Each row, then roughly how far along a hidden order it lies, from 0 to 20
[-23.3  66.5  -5.0  12.7   8.0  -4.4 -12.4  14.5  11.5   3.9   7.8  28.7
  -0.7   0.2   3.8  -8.9   3.7  10.0 -10.0  -1.0   6.7   1.3   1.7  -3.7
   2.2   6.7 -10.0  -0.7  23.0  32.0]
19
[-15.5 -65.8 -20.4  -4.3   4.5   5.2  31.5  13.5   9.1  -2.2  -4.1  -3.6
  -7.1  -6.8   0.4   7.2   8.3   8.6   3.6  -0.6  -0.4  -1.3 -18.1  -5.5
   0.2   3.0   2.4   1.1  12.0   3.3]
0
[ -7.5   1.4 -13.4  -7.6 -14.6  -7.2 -19.4   8.1  19.5  23.5   7.9   4.5
  -4.1 -10.9  -0.9   0.5  -1.2   4.0  -2.5  -2.7   3.5   4.5   9.8 -11.2
   0.8  11.7  -5.9  -2.4  19.9  14.5]
8
[ -8.1  64.3  26.7  14.4  13.9  -1.8 -27.6 -16.0 -22.0 -15.1  -0.6  18.8
   9.4  17.9   4.1  -7.7  -7.9  -3.2 -17.4  -0.1   0.5  -1.3  19.2  17.7
   2.8   1.6  -5.7  -1.0 -31.7 -14.3]
19
[-40.2 -43.4 -31.0  10.9  14.9   7.0  60.3  47.6  30.3   8.7  -1.8  16.5
 -10.8  -6.9   4.4  -2.7  14.5  17.8   7.2   7.1   4.6  -5.4 -36.3  -3.6
   1.2   6.0  -8.4   3.6  42.6  34.1]
1
[ -2.5  49.2  -1.0   1.0 -11.3  -9.0 -35.5   0.5   5.9  19.5   6.8  11.3
   2.9  -4.3  -1.0  -4.9  -1.2   1.2  -7.5  -1.1   3.8   4.1  17.3  -6.8
   0.9   4.8  -7.6  -1.9  11.8  10.5]
13
[  9.0 -11.9 -17.6  -3.3 -21.1   0.5  14.4  18.3  24.1  33.0  -2.8   6.4
  -4.3  -6.0  -1.1 -22.8  -4.7   4.5  20.4  11.3   3.9  -5.5 -32.3  15.9
  -2.3 -13.6   0.7   4.3  19.8  23.6]
4
[ 16.5  76.1   6.3  -6.7 -40.5 -10.7 -49.3  -9.0   3.3  30.5   7.4   8.6
   4.0  -1.5  -1.5  -9.1 -12.2  -5.3  -5.6  -1.5   4.7   5.3  36.1   1.6
   0.1   0.1  -5.7  -1.8 -13.7  -1.5]
11
[-12.4  24.4  21.2  14.8  20.3   4.2  -1.6  -8.3 -24.4 -36.9  -3.6   6.1
   4.0  13.7   5.1  13.8   2.6   0.1 -17.2  -1.7  -1.1  -2.2   7.9   8.9
   2.0   5.7  -1.0   0.4 -14.4 -13.9]
17
[  7.3  63.9  18.0  12.4  -3.8  -2.6  -2.6  -0.3  -1.3   5.7  -0.4  22.1
   4.3   6.7   2.3 -15.6  -8.4   0.6  -1.9   6.4   3.7  -2.1 -11.5   9.2
  -1.3  -7.7  -5.6   2.7   8.3  29.0]
20
[ -4.3  65.8  21.8  12.1  10.8   0.1 -12.7   0.9  -9.6 -15.0   0.9  17.5
   3.8   8.4   3.3  -5.7  -3.5   0.7  -9.0   1.3   3.1  -1.1   4.0   7.7
   0.5  -2.7  -5.7   0.3  -1.2  18.5]
19
[-10.1  -6.1  12.0   5.3  15.3   2.4 -11.4  -6.2 -17.7 -31.3   3.9  -8.0
  -1.6   4.1   1.2  15.8   6.0  -3.1 -10.5  -6.3  -2.1   3.3  20.0  -2.0
   1.8   6.9   0.1  -2.6 -16.8 -19.0]
10
[-12.7  71.2  21.3  18.5  21.8   0.2 -11.9  -1.1 -15.6 -22.9  -0.6  21.9
   5.5  18.9   6.2  -3.2  -0.4   1.4 -19.1   0.1   1.9  -0.9   9.1  13.0
   3.3   4.8  -9.4   0.0 -16.5  -0.4]
20
[ 23.1  11.1  -4.4  -5.3 -23.7  -4.7  -7.6  -2.4  12.4  27.0   0.4   4.0
   0.8  -5.2  -2.9 -11.2  -6.2  -2.2  14.2   5.1   1.1  -1.9 -12.8  -1.5
  -2.7  -9.2   3.1   2.6  16.5  15.7]
16
[ -0.9  31.9  21.4  10.7  14.2   2.2  -6.6  -6.6 -24.9 -17.9  -2.1   9.7
   3.6  10.7   3.8   0.3  -2.3  -3.1  -9.8   0.9  -0.1  -1.0   8.7   7.4
   0.1  -3.3  -3.2  -0.5 -16.8  -6.2]
15
[-24.5 -43.6 -13.9  12.0  30.2  11.4  54.7  18.1  -2.4 -28.1 -10.0   7.6
  -4.0   5.3   4.7   1.2  10.8   8.1  -1.3   4.2  -0.8  -6.3 -32.9   4.5
   1.5  -1.3  -2.1   2.8   2.9   5.0]
8
[ -8.4  86.0  18.8  13.6  10.4  -3.3 -31.6  -3.5  -0.2  -1.3   5.1  21.6
   6.0  12.0   4.3  -4.0  -2.0  -0.5 -18.0  -1.4   2.8   1.1  24.5   7.0
   2.5   4.0  -7.8  -1.8  -9.7   2.1]
20
[ -7.1  99.9  15.1  12.2  10.2  -6.2 -13.4  -2.1  -9.3  -2.0   8.5  28.9
   8.4   8.4   3.9  -5.1  -8.8   0.0 -25.1  -3.4   4.7   3.3  33.7   8.9
   3.1   8.2 -12.0  -3.2 -25.6  -4.5]
15
[-26.0 -15.7 -27.5   1.8   0.2   0.6  37.3  37.3  38.7  17.6   3.2  17.0
 -11.0 -12.9   1.8  -8.3  10.7  14.7   5.2   3.1   5.9  -0.8 -21.9 -11.3
   0.3   4.5 -10.4   1.6  38.5  35.9]
0
[  0.9  52.4  23.4  17.4  22.0   3.7 -11.1  -6.3 -28.6 -39.4  -4.2  12.6
   5.3  20.5   5.8   0.7  -0.6  -1.4 -26.5  -2.0  -1.3  -2.4   7.0  16.8
   2.7   8.0  -4.5   0.9 -27.6 -20.7]
20
[ -2.4  77.7  10.4   4.3   0.7  -8.3 -32.4  -1.7  -2.2   6.4   6.1  20.8
   4.9   2.2   2.0  -6.8  -4.8  -0.3 -11.8  -2.0   4.1   2.7  22.7   1.5
   1.3   4.7  -7.4  -1.6  -0.9  10.6]
17
[ 16.8 -60.9   8.1  -3.5   0.7   7.8  18.1 -17.1 -13.1 -14.4  -5.1 -24.8
   1.6   4.9  -2.5   4.8  -1.4   0.4   8.2   0.3  -6.2  -1.0  -1.7   5.7
  -2.2  -7.8  10.5   1.0 -30.1 -29.6]
5
[-28.1 -10.8  -1.1  13.4  30.7   7.9  21.0   6.5 -14.2 -51.9  -4.6   3.4
  -1.6  13.1   6.5  10.7  12.6   6.7 -11.2  -2.4  -2.1  -3.0  -3.2   3.4
   3.0  11.4  -3.4  -0.2  -3.6  -8.3]
13
[-14.8  57.1 -17.1  -2.0 -14.3  -8.1 -21.0  17.3  31.6  31.7  10.8  18.8
  -1.1  -5.8  -0.3 -10.5  -1.9   5.4  -6.9  -0.5   8.2   4.4  19.3  -8.6
   1.8  -2.2 -13.3  -2.0  10.4  22.1]
6
[-26.0 -59.0 -19.0   9.4  11.3  10.6  65.5  34.1  15.1 -14.1  -6.2  11.0
  -9.8  -2.6   5.1  -3.8  13.7  14.4   7.5   5.6   2.2  -5.6 -46.5   2.4
   0.2  -1.2  -3.2   5.2  24.3  27.1]
3
[ -8.8  -1.7 -19.2  -1.6 -19.0  -3.5  14.0  21.3  32.3  40.2   4.4  17.5
  -4.7  -9.2  -0.4 -23.0   2.2   7.8  11.1   9.9   7.6  -2.2 -18.3   0.1
  -1.0  -8.2  -8.8   1.9  22.3  39.1]
2
[-29.2 -62.1  -6.3  -0.9  16.3   4.4  19.4   7.0   0.8 -22.6   2.7 -17.2
  -4.7  -5.3   0.3  23.7  14.0   4.4  -7.2  -8.7  -3.0   2.6  14.1 -12.0
   2.7  18.6   0.3  -3.0  -1.8 -25.1]
2
[ 77.3 -83.1  -3.9 -21.2 -55.1   6.2  43.3 -17.4  15.8  61.8 -16.4 -28.2
   1.5  -4.7  -9.2 -39.4 -22.3 -15.9  50.6  23.6  -5.1 -11.5 -77.3  20.9
 -10.0 -46.0  23.1  10.9 -13.7   8.4]
1

Next part:
[-16.3  27.7   4.5  11.4  -7.2 -25.1  16.5  -6.1   1.5   6.1 -24.6 -19.1
 -18.7 -36.8 -10.5  15.4 -15.7 -39.7 -19.4  -1.5]
8
[ -0.4  43.4  16.6  42.4  -3.4  10.4   3.9  13.3   1.4  10.9 -43.8  -9.3
 -47.8 -19.8 -34.7  10.9 -37.5 -22.6  -1.8  -8.7]
12
[-23.2  12.9   9.0   8.1  -7.5 -26.3  22.6  -3.7  -4.0   9.0 -12.2 -23.0
 -20.2 -45.5 -19.6  12.6  -0.3 -44.3 -20.5   2.1]
7
[-14.2  28.6   8.3  34.7  -4.1   6.9  10.3  28.4  -8.3   9.9 -26.6  -9.7
 -45.9  -4.2 -11.7   8.3 -36.7 -25.0  15.3  -9.8]
14
[-13.0  11.9  30.3  39.7 -10.1 -10.2  26.4 -20.4 -17.8  -3.8 -21.4   1.7
 -44.6 -78.1 -28.9  16.7  34.6 -27.2 -61.0  21.2]
0
[-18.3  18.6  11.7  41.0  -5.4   9.6  10.0  36.6 -17.0  12.2 -18.2 -14.2
 -57.2   8.1  -4.0   3.8 -45.8 -17.9  17.8  -7.7]
15
[-19.6  19.7  11.2  22.7  -6.1 -13.3  16.3   4.0   2.6   5.9 -10.7 -22.7
 -10.7 -47.7 -12.6  13.1  -4.2 -34.9 -26.3   1.1]
7
[ -7.4  29.3   7.9  16.3  -9.2 -18.6   7.5  -6.9   3.4   8.5 -38.7 -14.4
 -16.0 -39.4 -35.4  15.3 -15.4 -47.3 -25.5  -3.5]
8
[-41.8 -27.4  28.7  33.4 -17.1 -41.2  34.9  -7.9 -27.7   6.4  -3.9 -38.1
 -28.4 -62.2 -16.9   8.5  40.6 -48.0 -43.0  23.8]
1
[  6.0  37.2  37.2  67.6   1.3  35.6  14.5 -14.0  -6.0  -2.5 -34.0 -10.2
 -72.0 -76.4 -36.5  14.8  -5.7   3.0 -44.2   5.9]
4
[ -9.1  -0.7 -34.0 -52.4 -16.0 -36.7 -25.4  28.4  -4.7  -1.8 -38.3  14.3
  14.7  62.6   3.9  -8.5 -53.4 -60.9  46.0 -26.8]
20
[ -4.7  28.3   9.1  11.7  -4.9 -14.7  18.1 -27.9   4.5  -3.3 -19.3 -15.4
  -2.4 -71.8 -19.8  14.6   4.2 -29.3 -48.8   1.7]
4
[-29.7 -10.4   7.0   1.0 -17.0 -50.4  22.7  -7.7 -11.4   7.2 -17.7 -29.4
 -11.5 -65.0 -23.9  11.5  -0.8 -64.8 -26.7   7.5]
5
[-12.8  17.3  -0.2 -11.5 -10.5 -29.1  19.9 -24.8   6.8   1.5 -16.6 -17.0
  12.2 -38.4 -20.5  14.3   4.3 -48.9 -35.8  -0.9]
6
[-30.9   3.5 -25.1 -48.4 -14.3 -69.6  19.3   6.2   7.4  12.1   1.2 -22.2
  49.4 -12.9   5.1   8.8 -18.3 -76.7  -6.9  -9.2]
11
[ -2.8  39.3   0.8   7.9  -7.7  -9.3  -2.9  12.6   5.2   7.6 -48.4  -2.5
 -18.0  -5.9 -26.9  10.1 -47.3 -35.6  10.4 -14.4]
14
[-20.3   4.8   3.1  14.7 -10.1 -21.9   8.8  14.9  -2.9  11.5 -25.7 -10.7
 -22.3 -20.2 -24.3  11.8 -14.8 -46.6  -3.4  -2.8]
11
[  3.7  38.4  15.6  19.2   0.4   8.1  12.9  -7.4   6.2  -8.4 -17.3 -13.5
 -18.3 -41.9 -16.7  15.9 -15.0 -18.3 -30.5  -1.5]
7
[  6.9  24.9  23.3  35.5  -2.5   9.0  16.7 -30.2   0.1  -5.8 -26.1 -19.1
 -30.8 -64.1 -31.4  17.0   9.3 -17.5 -50.5   3.5]
2
[ -6.8  24.4   3.7  13.3  -6.2 -20.7  13.5  -1.2   5.8   8.3 -26.6 -15.0
 -28.9 -43.2 -21.5  13.6 -12.8 -67.4 -17.3  -4.3]
8
[-17.3   7.9 -11.6 -28.2  -8.0 -33.2  25.7 -13.8   7.4   0.3   9.6 -22.0
  31.5 -57.0   9.7  10.8  11.5 -43.1 -35.2  -6.6]
5
[ -7.1   5.9  -2.6   9.6 -10.6   2.3 -19.0  35.6 -17.4   1.4 -40.3   8.0
 -53.2  48.2  -7.5  -5.4 -63.3 -10.9  43.5 -16.6]
19
[-20.9  16.0  17.2  31.5 -10.4 -11.6  19.5   4.3  -8.2   7.0 -14.9 -21.5
 -37.4 -39.9 -10.8  10.3  -9.2 -29.0 -15.7   4.3]
8
[ -9.1  32.7  -6.7 -10.1  -3.0 -18.3  19.0   0.9  10.7   4.8 -10.8 -14.6
   6.1 -24.4  -3.9  14.6 -21.7 -37.9 -14.7  -9.9]
10
[ 18.5  62.9   6.7  16.9   3.1  35.6  -5.8   5.7  14.1   0.6 -50.5   5.9
 -33.2 -11.5 -11.1  14.8 -56.6 -14.4  -1.5 -18.2]
14
[-15.7  22.8   8.6  25.5  -8.1  -8.9  12.5   1.2  -5.0  10.0 -27.1 -18.4
 -37.9 -47.4 -23.8  12.8  -4.4 -39.2 -21.6   0.3]
8
[-19.5 -11.0 -38.5 -67.4 -16.0 -57.6 -12.3  29.3  -3.9   5.9 -15.9   0.1
  32.1  57.0  25.1  -8.8 -50.4 -54.4  38.6 -21.3]
19
[-56.1 -29.0  48.1  84.3 -38.7 -69.3  20.4   6.5 -49.8  25.5 -67.2 -36.3
 -99.9 -40.3 -86.8   5.8  28.2 -89.4 -22.8  26.5]
4
[ -8.2  12.7 -30.3 -56.7 -13.1 -45.0 -15.9  13.0   7.2  -0.2 -35.5   6.5
  28.9  40.0  -3.3   1.1 -50.4 -55.1  28.4 -22.5]
17
[ -5.2  25.7   6.7  27.4  -9.1   1.2  -6.7  26.0  -8.1   6.9 -48.2   3.5
 -48.8   7.8 -26.9   4.9 -46.6 -26.6  22.6 -14.1]
16
[  8.3  46.5  -4.7   2.3   1.9  23.5  -8.8  15.9   7.6  -1.1 -31.7   5.4
 -28.7  19.6  -0.4   6.9 -88.0  -9.6  15.8 -23.6]
15
[-14.1   2.1  34.7  42.3  -2.6   0.3  25.5 -21.5 -14.7  -2.7  -6.3 -22.8
 -40.9 -85.7 -20.0  16.0  28.5 -10.3 -61.3   6.3]
0
[ -0.9  23.9   5.9  20.2 -12.0 -13.6  -9.5  23.2  -6.6  10.1 -56.6   0.3
 -41.7   5.4 -36.4   5.4 -47.0 -47.9  21.4 -14.1]
15
[ 11.9  28.7 -20.4 -25.6  -4.1   4.3 -22.1  15.1   5.9  -4.9 -44.0  17.7
  -0.4  34.4  -7.7   1.1 -65.9 -16.9  22.9 -26.5]
18
[-32.9 -19.5 -31.7 -62.9 -28.0 -92.6  -8.6  22.0  -6.4  11.3 -31.0 -11.8
  22.4  30.5  -6.9  -3.3 -34.2 -80.7  39.6 -15.5]
17
[-14.2   4.0  15.6  12.5  -6.7 -20.2  24.5 -25.8  -0.4  -2.2  -4.9 -20.6
  -1.7 -74.1 -16.5  14.6  35.7 -40.9 -54.2  10.4]
1
[ -7.2  30.3  -2.1   5.6  -2.8   5.9  13.5  19.4   4.1   7.0  -4.6 -10.0
 -13.2 -14.2   6.8   8.8 -41.4 -20.1   9.6 -12.8]
13
[-17.5  16.2  19.5  32.8 -11.7 -24.7  20.4  -7.1 -10.1   7.9 -29.3 -19.2
 -33.3 -57.0 -35.1  10.3   7.1 -48.3 -33.0   3.9]
5
[ 21.1  46.3 -14.5 -14.2  -4.3  13.0 -24.0   5.5  13.2  -6.6 -61.5  21.9
  -7.5  22.6 -15.7   6.6 -71.5 -20.9  21.2 -21.9]
17
[  6.5  13.6 -16.2  -8.8  -3.3   6.2 -22.5  22.6   0.1  -4.1 -47.8  22.8
 -15.5  52.6  -2.2  -3.1 -69.0 -11.7  52.5 -26.4]
19
[  0.5  37.6  15.4  53.1  -5.6  13.7  -5.5  20.1 -11.0   9.7 -56.2   0.7
 -59.9  -8.7 -41.1   9.0 -48.8 -21.4  11.8 -10.6]
14
[  8.3  25.8 -26.5 -35.4  -0.5  -1.0 -17.7  15.2  10.2  -7.1 -33.0  15.6
   7.0  26.4   7.8   1.7 -68.6 -17.3  24.3 -25.5]
18
[-22.0  14.4  -1.3 -10.7  -8.0 -40.2  23.8  -6.7   0.7   6.7  -2.5 -22.8
  11.0 -42.4  -1.4  12.3  -4.0 -54.6 -23.7   0.6]
7
[ -1.4  34.3   7.8  23.5  -1.0  20.9  -4.6  22.9  -2.4   1.3 -36.0  -1.6
 -47.8   8.2 -12.7   6.5 -57.9 -11.2  18.1 -13.0]
15
[-37.4  -6.5  17.9  28.7 -21.3 -52.4  13.0  16.0 -20.2  19.7 -38.0 -26.5
 -50.4 -29.1 -45.2  10.3  -6.6 -72.6   0.2   8.5]
9
[ -8.6  31.4  -2.6  -2.2  -6.4 -27.3   9.1  -2.5   8.6   7.1 -29.4 -12.0
  -1.4 -30.0 -14.4  11.9 -18.6 -46.8 -11.1  -9.7]
10
[-10.5  22.7  34.9  61.2 -13.2  -2.8  15.5  -8.2 -17.3   7.0 -51.7 -15.1
 -73.0 -68.7 -57.7  12.3   4.3 -34.1 -33.2   7.7]
5
[ 13.2  22.9 -28.7 -33.1  -6.3   0.0 -27.5  14.9   7.7  -8.4 -38.6  23.1
  10.4  52.1   8.9  -1.8 -71.4 -13.6  26.9 -30.4]
19
[ 48.9  64.7 -56.2 -90.4  24.4  64.4 -24.5  -4.0  47.1 -30.1  -1.1  42.3
  68.1  51.9  65.5   3.9 -99.9  43.6  19.6 -46.2]
20
[ -4.6  29.2  22.1  38.0  -5.0   5.8  14.0 -16.5  -1.8  -0.3 -31.6 -12.9
 -39.5 -78.0 -28.4  16.2  -7.1 -30.5 -36.3   0.9]
5
[-10.3  34.9   9.3  18.3  -4.8   1.1  10.2   6.6   3.3   7.8 -25.6 -15.5
 -26.0 -25.6 -18.8  13.8 -21.5 -32.8  -4.7 -10.9]
10
